Here are made-up objects, facts about them, and rows of numbers that follow some of those facts. Name the object behind each unnamed row.

There are 5 kinds of fact about the objects: grasos, rezil, brebrum, stedrupu, dribrobru.
batus grasos [brasis]
betrem grasos [tribripir]
bomil grasos [fuskes flaka]
brafoskis grasos [suzor brasis]
bramibru grasos [ruflam]
brasis grasos [nutozen klapi]
brekabrim grasos [batus mozaske drebrum]
briplam grasos [noran mozaske tribripir]
britrir grasos [masku bramibru]
brudu grasos [litimur masku]
buklok grasos [tregri fliskem zudu]
danak grasos [nodruklil stodri]
deklum grasos [noran soru]
destin grasos [nutozen zozal]
drebrum grasos [nutozen]
dreda grasos [noran]
drede grasos [kleban]
dregrin grasos [brasis]
dremar grasos [klapi tribripir soru]
drosir grasos [kleflur]
dugral grasos [rovedek]
flaka grasos [mebrum]
fliskem grasos [noran]
flustar grasos [dremar briplam]
fopak grasos [noran flivon]
fuskes grasos [stekin zudri stodri]
fusu grasos [grefam plumin]
gisil grasos [tostem]
grabron grasos [skufliplos]
grefam grasos [deklum]
gruplis grasos [destin deklum]
grurar grasos [kinur]
grutrim grasos [ruflam]
gugrubrum grasos [noran plamok]
kastok grasos [noran]
kedru grasos [vistutrus]
kinur grasos [pladima klapi]
klapluk grasos [deklum]
klaska grasos [nutozen klapi]
klesil grasos [bramibru tribripir]
klivimin grasos [kastok]
klonul grasos [gruplis]
kludre grasos [grebekle brasis]
kluklim grasos [ruflam]
kuzuk grasos [klapi skubem]
laron grasos [vustafo litimur]
lodreskem grasos [flaka suflim]
lopli grasos [stede]
madu grasos [suflim]
masasin grasos [brasis tribripir]
masku grasos [deklum]
misa grasos [nutozen stista]
miske grasos [gugrubrum]
niram grasos [noran]
nodruklil grasos [drede]
nusivol grasos [nutozen drunim brekabrim]
nutozen grasos [noran]
plamok grasos [niskik skufliplos]
pliskifak grasos [nutozen]
plomun grasos [destin]
plumin grasos [dremar]
replo grasos [vogi]
rostam grasos [plumin]
rovedek grasos [tregri nutozen skubem gugrubrum]
rutin grasos [miske stodri]
sidron grasos [tostem zudri trudim]
skasun grasos [noran]
skeflun grasos [klaska skubem stodri]
skepli grasos [suflim]
skubem grasos [fliskem]
soru grasos [klapi noran]
sostum grasos [vustafo laron]
stekin grasos [klapi totifu]
stesemi grasos [drebrum]
stodri grasos [nutozen noran totifu soru trudim]
stokludok grasos [brasis]
stutreman grasos [miske]
suflim grasos [noran gugrubrum]
suzor grasos [litimur]
tasas grasos [lodreskem klapi skufliplos]
terugris grasos [betrem]
totifu grasos [nutozen]
tregri grasos [nutozen]
tribripir grasos [noran]
triklokik grasos [trapom]
trutrik grasos [drunim]
tukom grasos [tregri vustafo]
zapor grasos [soru]
zeklas grasos [vustafo tribripir]
zozal grasos [kleban tribripir]
zudri grasos [noran]
zudu grasos [trudim]
[batus brekabrim givis laron misa tepluk tukom vistutrus] rezil k
[betonus betrem brafoskis bramibru kastok klako klesil klubrar luter skeflun soru] rezil e
[bitrubi briplam drunim gitridra loloklar mustor nagok noran petena rovedek skinuflel stodri totifu tribripir vogi] rezil c
[bomil flivon fopak guful sidron] rezil h
[bopo gisil gugrubrum kleflur kobre suflim suzor] rezil j
[brazon brobrum destin fluskik klapluk nutozen seklatrem stista tagre trogram vustafo] rezil a
[brevik grurar niram plamok stekin] rezil d
[britrir dugral fusu kivuk klapi ninovak tridur trudim zaplo] rezil l
[brosak deklum drosir fliskem gruplis konel pidral] rezil f
[brudu buklok flaka geravir madu miske nolugral skenok skono sozoskor trafa] rezil b
[danak grabron klonul lodreskem motem nusivol ploflabek rostam zudu] rezil i
[drede fofonil fonas klabik kubruplum masku plomun pluski sevan skepli sostum tostem] rezil g
[dregrin flolek niskik skufliplos stome] rezil m
[kinur pliskifak stede stokludok truzegri] rezil n
[batus fliskem flivon grabron grurar kleflur sozoskor stede tostem] brebrum lopli
[betonus kludre kobre motem stome totifu] brebrum terugris
[betrem brevik fopak gitridra guketrul nolugral replo seklatrem trutrik] brebrum pifon
[bitrubi fluskik grutrim kinur lodreskem skeflun trafa tritrol vistutrus zaplo] brebrum mufas
[bomil drede flolek rostam rovedek] brebrum klaska
[bopo nusivol] brebrum grebekle
[brafoskis flustar klapi tepluk trogram] brebrum tregri
[bramibru brazon fuskes klabik nepluk pidral stekin zudu] brebrum gote
[brekabrim danak fofonil geravir ruflam tribripir] brebrum pladima
[briplam kedru klesil kubruplum stutreman tagre] brebrum plumin
[britrir dreda dregrin konel laron madu niram pliskifak] brebrum pozope
[brobrum kivuk klonul sidron skinuflel suflim] brebrum grefam
[brosak dugral nutozen] brebrum skubem
[brudu drosir plamok triklokik] brebrum brasis
[buklok klapluk loloklar nodruklil pluski sketoplol skufliplos stesemi stokludok trudim tukom] brebrum gagin
[deklum destin drebrum fonas givis miske niskik skasun vogi] brebrum zudri
[disakek drunim masku stista tridur] brebrum klivimin
[flaka klako plomun] brebrum gozi
[fusu] brebrum tasas
[gisil] brebrum dremar
[gruplis klufa] brebrum litimur
[guful mozaske] brebrum zeklas
[gugrubrum skono soru] brebrum bradesen
[kastok kleban sevan stodri truzegri] brebrum zozal
[klubrar noran] brebrum kluklim
[luter sostum] brebrum rutin
[masasin mebrum nagok trapom] brebrum kuzuk
[misa] brebrum drepladrek
[mustor ploflabek suzor] brebrum gomu
[ninovak] brebrum zapor
[petena] brebrum tugres
[skenok vustafo] brebrum gritum
[skepli] brebrum bosaka
[batus brudu drepladrek gisil gote grefam kinur klapi kleban kleflur klivimin pliskifak sevan sozoskor stista tepluk trogram truzegri zozal] stedrupu r
[betonus bosaka brafoskis brekabrim buklok danak deklum drebrum dreda dremar drosir dugral flolek fluskik fonas fusu geravir givis gozi grurar kastok klonul kuzuk litimur lopli motem mufas mustor nepluk niskik nolugral nutozen pidral pladima pluski ruflam rutin sidron skepli skinuflel stekin stokludok suflim tostem trapom tribripir triklokik vistutrus vogi zapor zeklas] stedrupu o
[betrem bomil bramibru brasis brazon britrir brosak drede dregrin drunim flustar fofonil fuskes gitridra grebekle gruplis guketrul klako klubrar konel laron loloklar madu masasin masku mebrum miske ninovak niram pifon rostam seklatrem skasun tridur trutrik zudu] stedrupu s
[bitrubi brevik briplam flaka fliskem flivon fopak gomu grabron grutrim kedru kivuk klapluk klesil klufa luter nagok nodruklil noran ploflabek plomun plumin pozope skeflun sketoplol skubem skufliplos sostum stede stesemi stutreman tagre tasas trafa tregri tritrol trudim tugres tukom vustafo zaplo] stedrupu p
[bopo destin gagin gritum gugrubrum kubruplum lodreskem misa mozaske petena plamok replo rovedek skenok skono soru stodri] stedrupu q
[bradesen brobrum disakek guful klabik klaska kludre kluklim kobre nusivol stome suzor terugris totifu zudri] stedrupu t
[batus betonus bopo bradesen brasis brazon briplam britrir brosak brudu danak drede drunim fliskem flivon flustar fonas fuskes gagin gomu gote grebekle grefam gruplis grurar grutrim guful kedru klapi klapluk klaska kleflur klesil klivimin kludre klufa kluklim konel laron litimur loloklar luter mufas nagok ninovak niram niskik petena plomun plumin rostam rutin sevan sidron skasun skenok skono skubem skufliplos sostum stede stista stokludok stutreman suzor tagre tasas tostem tregri tribripir tridur tritrol trogram tugres vistutrus vogi vustafo zeklas zozal zudri] dribrobru u
[betrem bitrubi brafoskis brobrum buklok destin drebrum dremar drosir dugral fluskik fopak fusu givis gritum kivuk klonul kubruplum kuzuk lopli mebrum misa miske motem mustor nodruklil nusivol pifon plamok pliskifak ploflabek pluski pozope ruflam skepli sketoplol skinuflel stesemi stodri terugris trapom triklokik trudim] dribrobru w
[bomil bosaka bramibru brekabrim brevik deklum disakek dreda dregrin drepladrek flaka flolek fofonil geravir gisil gitridra gozi grabron gugrubrum guketrul kastok kinur klabik klako kleban klubrar kobre lodreskem madu masasin masku mozaske nepluk nolugral noran nutozen pidral pladima replo rovedek seklatrem skeflun soru sozoskor stekin stome suflim tepluk totifu trafa trutrik truzegri tukom zaplo zapor zudu] dribrobru v

Some rows with their names:
drepladrek: [ 13  18 -36 -10   5 -14  22  -1  44  -4 -16   9   5   3   2 -14 -22   8
  -2   6  22 -12  18 -31  14  26 -15  -6   3  -1  13   2  -7  -1   8]
misa: [ 12   8  -6   5  -3 -22  18  16  36  -1 -23  -5   8  -4  -4 -10   3   0
   5   7  -7  -7  30   0   7   3  -7  11  10   2   8   7  10  -1  10]
stista: [  3 -16   8   4  -1  30  -2 -15 -25  10 -20 -10  11  13   6  -6 -21  -9
   9  15 -49  17 -34  -7   8  12 -13 -15 -11  -5  10   6  -7 -10   5]
kedru: [-16 -20  32  -9  13 -15  18   7  49  -3  -9   4   0  -3   2 -10 -13   8
  -3  11  -1  -1  -3 -12 -13  -6  -7   9  -4  11   8   3   0  -5   4]
sostum: [-14 -19  37  -6  10 -16  14  11  37  -6  -5  -1 -14   8   1 -11   8   7
  -3   3   1   7  -8 -13 -21 -12  -6   0   4   7   9   2  10  -7   8]
konel: [-17  12   6  10   0   8 -16 -18 -68   8  12  11 -23   5  -2  14  23 -12
   4 -18 -23  24 -28  24 -13 -14  16 -18  -7  24 -23  -7 -20  16   9]
rovedek: [ 14  12   1 -11  -8 -24  28  17  36  -4 -19   2 -10  15  -3  -9   1   3
   7  12  -2  -8  25   1  -5   6  -8  14   2  -8   9   7   7 -10  14]
trapom: [ 15  -3   2 -11  -1  16   0  11  31  -4  -1 -12  29 -17   0   3 -21   6
  -8   5 -18 -14  14 -19  18  14  -1  17  15  -4  12  -2  10   0 -10]
dregrin: [-14  11  14  15  -6  -6  -6   0 -68  -4   9   4 -25   4  -9  14  31  -5
   5 -21   5  14  24  27 -13 -19  17 -12   5   1 -22  -4   0  12   6]
tepluk: [ 12   9   5 -12  -3  -2  29  14  37  -8 -15   2  -7   3  -7  -2 -13   4
  -2   8  -7  -6  -2  -6   1  12   0  14   9   1  11   5   0   4  13]
mustor: [ 14   7 -12 -10  -8 -10  12  17  26  -6   5  -7  24 -16  -6   2  -1  -1
 -10  -9  10 -16  16  -2  17  15  10  20  18  -4  13  -4  13   6   5]
klufa: [-13 -14  36 -11  10 -15  15   3  46  -3  -7   2   1  -4   3  -9 -20   9
  -4  10  -3   0 -20  -8 -14  -7  -5  14  -3  10   8   2   2  -9   0]
sozoskor: [ 12   7   1 -15  -1  10  23  17  35  -4 -18  -2   6   3  -6  -2 -11   5
  -2   7 -24  -4  13  -9   5  15  -7  15   9   0   9   5  -3   0  12]
flivon: [ -8  15   4   0 -10 -14 -13   7 -65   5  -1   9 -29  17   0   4  25 -11
   0   2  -4  21 -33  28 -22 -15  18  12  -7  21 -15  -1 -13  15  12]
stesemi: [  4   5  25  10   3 -15  -3  16  43  -1   1  -8  22 -18   1  -7  -1   9
   0   5  40   0  29  -8  -5 -17   2   3 -13   0   1   8  12 -13   3]
gote: [  6  16 -15 -12  12 -19  16  -7  50  -2 -18  10   4  12   6 -17 -21   7
  -7   7  25  -9 -15 -29   5  26 -14   0   2  14  12   0   3   2   9]
flolek: [ 13   9 -44 -13 -12  27  14   4 -57   4  10  -2  -7   3 -12   9  20 -13
  -2 -12  -3  -5 -12  17   9  15  16  10   6  -9   5  -6 -10  13  12]

Which object is each row?
No name comes twice in this set of rows, the named rows included.
[ -8  15   1  20  17 -20 -24 -13  47  -5  -2   9   5 -16   4  -4 -11   9
  -9 -17  17 -12  45  -1  13 -12 -10  -3  14  14 -18  -6   7  12 -19] => pifon
[ -4  11  19 -10  -5 -16  25  17  19  -7   8  -2  -4 -11  -6  -7  18  10
  -1  -1  40   7  17  -1 -19 -19  13  -1 -17  -5   2   6   9 -13  10] => tukom
[-18   5  13  20   0   0 -22 -19 -68   5  14   7 -26  11   0  11  30 -13
   9 -20  -6  22 -31  24 -16 -17  16 -22 -11   8 -23  -5  -6  14   8] => gruplis
[ 13 -16  -1 -11   1   7  10  13  35  -1   5 -11  24 -18  -5   1 -13   3
  -6  -4 -10 -14  30 -25  17  20  -5  17  17  -9  12  -1  12   0  -9] => triklokik
[  8   1 -17  -9   1 -17   0  -8  -2  -5   7  -4   7  13   5 -16  -7   8
  -7 -13  30 -15  -3 -31   2  20 -14 -16  13 -11  13  -6  16  -7   2] => zeklas
[ -4 -22  16  -6   5  31  19 -15 -10  10 -16  -8  11   5   4  -8 -23 -11
   7  12 -50  18 -28 -18  11  24 -13 -15 -14   3   9   5 -15  -4  10] => trogram
[  6   0  23 -14  -5 -13  23  13  22  -8 -19  -5  -5  16   4 -12  -7   0
  -7   7 -23   0 -27  -6 -12   4   3  13  10   2  13   6  14  -2  13] => batus
[ 15  -8 -26   3 -12  37 -31 -21 -69   8  -1 -14  14   7   6  12 -20  -8
   5  11 -37 -10 -20  -6  18  -6  -5  -4  -7 -15   8   1   1 -16 -16] => nutozen
[ 14   0   1  -7  -8  24 -14  13  21  -6  -2 -15  28 -17   0   3 -13   7
  -9   6 -32 -14 -10 -24  17  -3   0  18  20  -7  11  -2  13  -2 -11] => ruflam
[  1 -17   2  14   3  30 -31 -16 -28  11   8 -10  27 -17  -2  10  -5  -4
  -3   1 -37  -6  36   9  17  -7  -8 -10  -5  -4  -9  -5 -11   2 -19] => brobrum
[ 14  13 -41  -8  -7 -15  -1  -2   1  -4   7  -3  11  10   5 -14  -7   8
  -5  -5  34 -17  38 -30  11  13 -12  -9   9 -13  11  -3  11 -10  -5] => zapor
[ 12  13 -14 -10  -2   3 -15 -15   6  -7   4  -6  12  10   6 -16 -19   7
 -11   0  28 -13 -33 -32   6  10 -10   7  13  -7  14  -7  12  -2   0] => litimur

Now the same objects, written a new way:
Known rows:
grurar: [-21 -18  12 -16 -35  11  -6  -5  48  37 -18 -41  19  21  -4]
kuzuk: [  5   5  21 -10 -36  21 -13 -35  -5   1 -33 -48  25 -15  -9]
zudri: [ -5   0  11 -31 -18  26 -39 -18   1  15 -60 -52  37 -30  -2]
stodri: [ 16  -3 -31 -43 -46  11  -5 -54 -16  18 -70 -49   1  23 -10]
pliskifak: [ -3  18  15  31 -20  14   8 -23  66  34  35 -28  11 -11  -4]
bramibru: [ -6 -10 -13  -5 -56   1 -20 -30 -44   2 -15 -49 -20 -14 -11]
triklokik: [ -1   3   1 -14 -29  18  -5 -12  -9   2 -31 -43  22  -7 -10]
kedru: [-21  -5  11 -29 -10  22  -2  -7  -7   5 -62 -57  34  -2  -4]
tagre: [-26  -3  25  -3  11  30   5  10  14  -5 -37 -53  44 -30  -8]
geravir: [ -9  -8 -11 -35 -38  13  -6 -29   4  18 -12 -49  25  12 -16]
vogi: [ -9   2 -23 -42 -48   3 -34 -34 -28  19 -62 -56   9  31 -23]
trogram: [ -8  33   4  49  -5  17 -26 -15   4  16  12 -55  17 -34 -15]
petena: [ -4  -7 -29 -35 -40   5 -27 -45 -17  19 -71 -68   6  34 -23]
trafa: [ -4 -19  -9 -67 -21  23  -1 -17  21  -2 -25 -67  32  37  -2]
stista: [ -9  35   7  45  -4  15 -22 -15   1  17  10 -52  12 -38 -17]
sozoskor: [  4  12 -23 -10 -41  -1 -18 -37   4  34   7 -53  15   2 -22]
stede: [-35 -22  24  -9  -1  26  13  15  74  20 -15 -40  49   1 -12]

Rows to name:
No name comes twice in this set of rows, the named rows included.
[ -9 -23   4 -55 -30  17  13 -17  11  16 -38 -58  43  14  -6] => flaka
[-38 -13  31  27 -16  32   8 -16  49  25   4 -41  47   9  23] => stokludok
[-14 -11 -16 -69 -34  14 -19 -29 -21  10 -86 -60  27  39 -20] => nagok
[-13   9  19 -21 -22  21 -33 -23  -3   4 -46 -63  45  -9 -15] => bradesen
[-12  -2   8  15 -26  24 -24 -49  -8   7 -45 -67  34  -1  -5] => gagin
[-13   7  29 -27 -23  21 -27 -21  -5   9 -51 -61  40 -10  -6] => kluklim
[ -6   8  -6 -15 -15  20 -34  -9   2  -6 -18 -66   9  16   2] => vistutrus
[ 12  22  -2  12 -36   7 -35 -55 -16  17   8 -62  20 -25 -21] => drepladrek
[-20 -33   2 -49 -27  14  20 -10  53  24 -18 -44  51  24 -14] => brevik
[-10  -3  11 -37  -3  29  -8   2   3  -7 -46 -72  23  14   8] => grutrim
[ -8 -16 -18 -71 -34  18 -23 -19 -18  16 -94 -55  28  27  -2] => briplam
[ -3  -3 -14 -11 -22   8  13 -25 -13  16 -31 -55  17 -25 -16] => replo
[-37  -8  26   8   4  40  20  -8  -2  -3 -37 -49  58 -18  17] => klapluk
[-11  14  32 -28 -18  27 -18 -34  -3   9 -51 -55  24 -14  -3] => klaska

